Below are the code and all the weights of a small trained network. Each question names an input and a target symbol and asks about switching units off, where a switched-off unit gives its printed mean instead of its output.

import numpy as np


def w(rows, s, z=0):
    codes = np.array(rows[::2]) - 128.0
    scale = np.full(codes.shape[1], s)
    scale[-1] = z or s
    return codes * scale


def norm(h):
    return h / np.sqrt((h * h).mean(-1, keepdims=True) + 1e-5)


def f(y):
    return y / 2 * (1 + np.tanh(0.7978845608 * (y + 0.044715 * y**3)))


def softmax(a):
    e = np.exp(a - a.max(-1, keepdims=True))
    return e / e.sum(-1, keepdims=True)


def log_softmax(a):
    a = a - a.max(-1, keepdims=True)
    return a - np.log(np.exp(a).sum(-1, keepdims=True))


def net(x, mask):
    ids = ['ΘΞΠβγημτ'.index(c) for c in x.split()]
    T = len(ids)
    res = E[ids] + P[:T]
    u = 0
    for l in range(2):
        q, k, v = (norm(res) @ M[l].T for M in (Q, K, V))
        z = softmax(np.where(np.tri(T) > 0, q @ k.T / 2**0.5, -1e9)) @ v
        res = res + np.where(mask[u], z, O[l][:, -1]) @ O[l][:, :-1]
        u += 1
        y = f(norm(res) @ A[l][:, :-1].T + A[l][:, -1])
        res = res + np.where(mask[u : u + 12], y, B[l][:, -1]) @ B[l][:, :-1]
        u += 12
    return log_softmax(norm(res)[-1] @ U[:, :-1].T + U[:, -1])


Q, K, V, O, A, B = {}, {}, {}, {}, {}, {}
E = w([
[7,98,124,131,121,208],'Θ',
[178,142,125,77,127,98],'Ξ',
[116,167,175,165,159,106],'Π',
[130,78,204,117,87,147],'β',
[200,100,156,186,129,150],'γ',
[141,86,98,146,109,168],'η',
[49,133,84,172,108,70],'μ',
[151,175,143,151,175,196],'τ',
],0.017)
P = w([
[124,195,111,254,7,103],'0',
[105,46,137,209,120,116],'1',
[108,76,129,165,130,117],'2',
[98,90,127,120,131,100],'3',
[141,154,165,71,125,153],'4',
[144,137,155,62,153,155],'5',
[141,128,168,30,169,163],'6',
[139,118,159,26,187,157],'7',
],0.0075)
Q[0] = w([
[166,29,48,88,97,82],'L0H0',
[78,81,205,253,124,73],'L0H0',
],0.0074)
K[0] = w([
[136,88,55,60,1,220],'L0H0',
[173,210,103,241,108,54],'L0H0',
],0.0088)
V[0] = w([
[71,171,210,54,176,75],'L0H0',
[254,113,200,108,198,115],'L0H0',
],0.0054)
O[0] = w([
[170,86,211,197,253,125,213],'L0H0',
[211,11,110,149,86,62,255],'L0H0',
],0.0055,0.00099)
A[0] = w([
[151,186,110,129,113,130,104],'L0N0',
[144,73,134,123,100,49,84],'L0N1',
[50,168,51,136,172,31,63],'L0N2',
[118,99,57,16,121,90,59],'L0N3',
[120,78,29,148,98,202,48],'L0N4',
[212,85,80,38,118,88,49],'L0N5',
[236,162,134,117,123,153,100],'L0N6',
[124,181,78,80,130,167,150],'L0N7',
[179,193,152,183,146,158,162],'L0N8',
[55,127,44,173,86,54,4],'L0N9',
[125,133,155,128,112,254,175],'L0N10',
[133,110,60,76,37,184,89],'L0N11',
],0.0082,0.0042)
B[0] = w([
[108,111,122,176,152,161,114],'L0N0',
[143,151,123,163,83,158,152],'L0N1',
[180,50,129,96,116,200,148],'L0N2',
[171,185,113,95,163,130,150],'L0N3',
[88,183,110,70,188,32,157],'L0N4',
[187,181,133,106,135,155,171],'L0N5',
[100,76,110,129,112,174,188],'L0N6',
[95,35,116,131,167,119,138],'L0N7',
[121,131,74,118,122,143,250],'L0N8',
[185,21,160,188,202,115,152],'L0N9',
[134,83,104,72,135,86,254],'L0N10',
[193,157,121,146,161,1,188],'L0N11',
],0.0092,0.0036)
Q[1] = w([
[56,110,170,200,205,120],'L1H0',
[55,81,79,169,3,91],'L1H0',
],0.0078)
K[1] = w([
[192,101,153,154,210,255],'L1H0',
[52,218,49,231,41,141],'L1H0',
],0.0067)
V[1] = w([
[30,109,208,67,20,102],'L1H0',
[2,199,95,166,169,24],'L1H0',
],0.0065)
O[1] = w([
[237,216,208,204,245,255,4],'L1H0',
[187,64,122,101,235,35,92],'L1H0',
],0.0061,0.0012)
A[1] = w([
[144,204,108,164,29,57,2],'L1N0',
[186,140,169,173,191,130,83],'L1N1',
[81,170,153,109,200,135,117],'L1N2',
[135,249,113,94,145,112,150],'L1N3',
[153,104,121,216,140,191,117],'L1N4',
[27,95,57,61,175,190,147],'L1N5',
[111,94,108,195,103,94,149],'L1N6',
[120,130,104,112,230,129,81],'L1N7',
[92,147,169,193,97,193,98],'L1N8',
[155,123,155,185,140,75,66],'L1N9',
[76,118,172,105,111,78,133],'L1N10',
[115,84,161,194,175,113,88],'L1N11',
],0.012,0.01)
B[1] = w([
[250,95,136,69,84,164,149],'L1N0',
[133,214,111,160,126,125,181],'L1N1',
[110,133,75,160,85,115,191],'L1N2',
[70,103,122,189,160,116,200],'L1N3',
[106,115,188,83,125,89,191],'L1N4',
[151,155,218,22,132,177,254],'L1N5',
[100,147,119,112,146,165,238],'L1N6',
[129,151,87,101,69,102,156],'L1N7',
[85,109,139,125,82,55,167],'L1N8',
[165,179,119,126,158,195,166],'L1N9',
[121,161,77,141,160,160,243],'L1N10',
[167,107,143,167,142,170,206],'L1N11',
],0.013,0.0048)
U = w([
[211,146,73,121,5,120,117],'Θ',
[74,111,82,129,82,135,49],'Ξ',
[180,190,130,170,199,182,156],'Π',
[117,164,231,173,80,56,121],'β',
[72,103,108,142,27,134,85],'γ',
[154,125,93,92,177,8,210],'η',
[79,19,153,182,170,140,134],'μ',
[58,218,136,2,123,158,5],'τ',
],0.0093,0.0024)

Each question gives the input, a string of symbols that net reads in full, and the target symbol t.
The units are the heads (2 rows each of Q, K, V and O) and the neurons (one row each of A and B). Each row of codes is followed by its name. A weight is (code - 128) times the scale printed after its matrix; where a second scale follows, it is the last column's (O, A, B and U).
mask holds one flag per unit, layer by layer, with each layer's heads first. A switched-off unit (its flag False) gives its mean, the last column of its rows in O or B, instead of its output. The means were averaged over made-up inputs and are rounded, as every weight is.
A unit's drop is (log p(t) with every unit on - log p(t) with that unit switched off) / (log p(t) with every unit on - log p(t) with every unit switched off).
The circuit of an input: a set's keep is (log p(t) with only the set's units on - log p(t) with every unit switched off) / (log p(t) with every unit on - log p(t) with every unit switched off). Starting from the 12 units with the biggest drops (on a tie, the unit counted first), units are removed one at a time, each time the one whose removal leaves the highest keep (on an exact tie, the one counted first), for as long as the keep stays at least 0.8.
units of the circuit, in order: the units of the circuit, biggest drop first
most important unit: the unit with the biggest drop
k most important neurons: the k neurons with the biggest drops, biggest first
k most important neurons of layer l: the k neurons of layer l with the biggest drops, biggest first
input τ η μ Π Π Ξ, target η: units of the circuit, in order	L1N3; L1N5
input Ξ Π Π μ, target μ: most important unit	L0N9
input Ξ η Π γ γ β β, target Θ: units of the circuit, in order	L0H0; L1N3; L1N5
input Π Θ Π τ, target τ: units of the circuit, in order	L1N5; L1H0
input Π β γ β, target μ: units of the circuit, in order	L1H0; L1N5
input γ β μ β Π Π, target Π: units of the circuit, in order	L0H0; L1N9
input Π Π Θ μ β β Π γ, target β: units of the circuit, in order	L1H0; L1N4; L1N8
input Ξ β γ Ξ Π Ξ β, target γ: units of the circuit, in order	L1H0; L1N5; L0H0
input μ Π γ γ γ η Ξ Ξ, target η: units of the circuit, in order	L0H0; L1N3; L0N11; L1N5
input β β Π Π Π Π τ γ, target μ: 2 most important neurons	L1N5; L0N6
input Π Π β Π μ Ξ, target Π: 2 most important neurons	L0N5; L1N3
input γ Θ Π γ, target Θ: 3 most important neurons	L0N9; L1N5; L0N1
input Π β τ γ Θ Θ Θ β, target Π: units of the circuit, in order	L1H0; L0N10; L1N8; L1N4
input Θ β γ Π, target Π: units of the circuit, in order	L1N11
input μ β β, target τ: 2 most important neurons	L0N9; L0N10
input Ξ Π Π Π γ β, target μ: units of the circuit, in order	L1N5; L0H0
input Π μ β Ξ, target Π: 3 most important neurons	L0N5; L0N3; L1N3
input Π μ Π γ, target μ: 2 most important neurons	L1N5; L0N5
input β β β μ Π γ, target β: 2 most important neurons	L1N4; L1N8
input μ Π β, target τ: 4 most important neurons of layer 0	L0N9; L0N10; L0N2; L0N11
input η Ξ Π β, target η: most important unit	L0H0
input β β β μ Ξ β, target β: 2 most important neurons	L1N8; L1N5
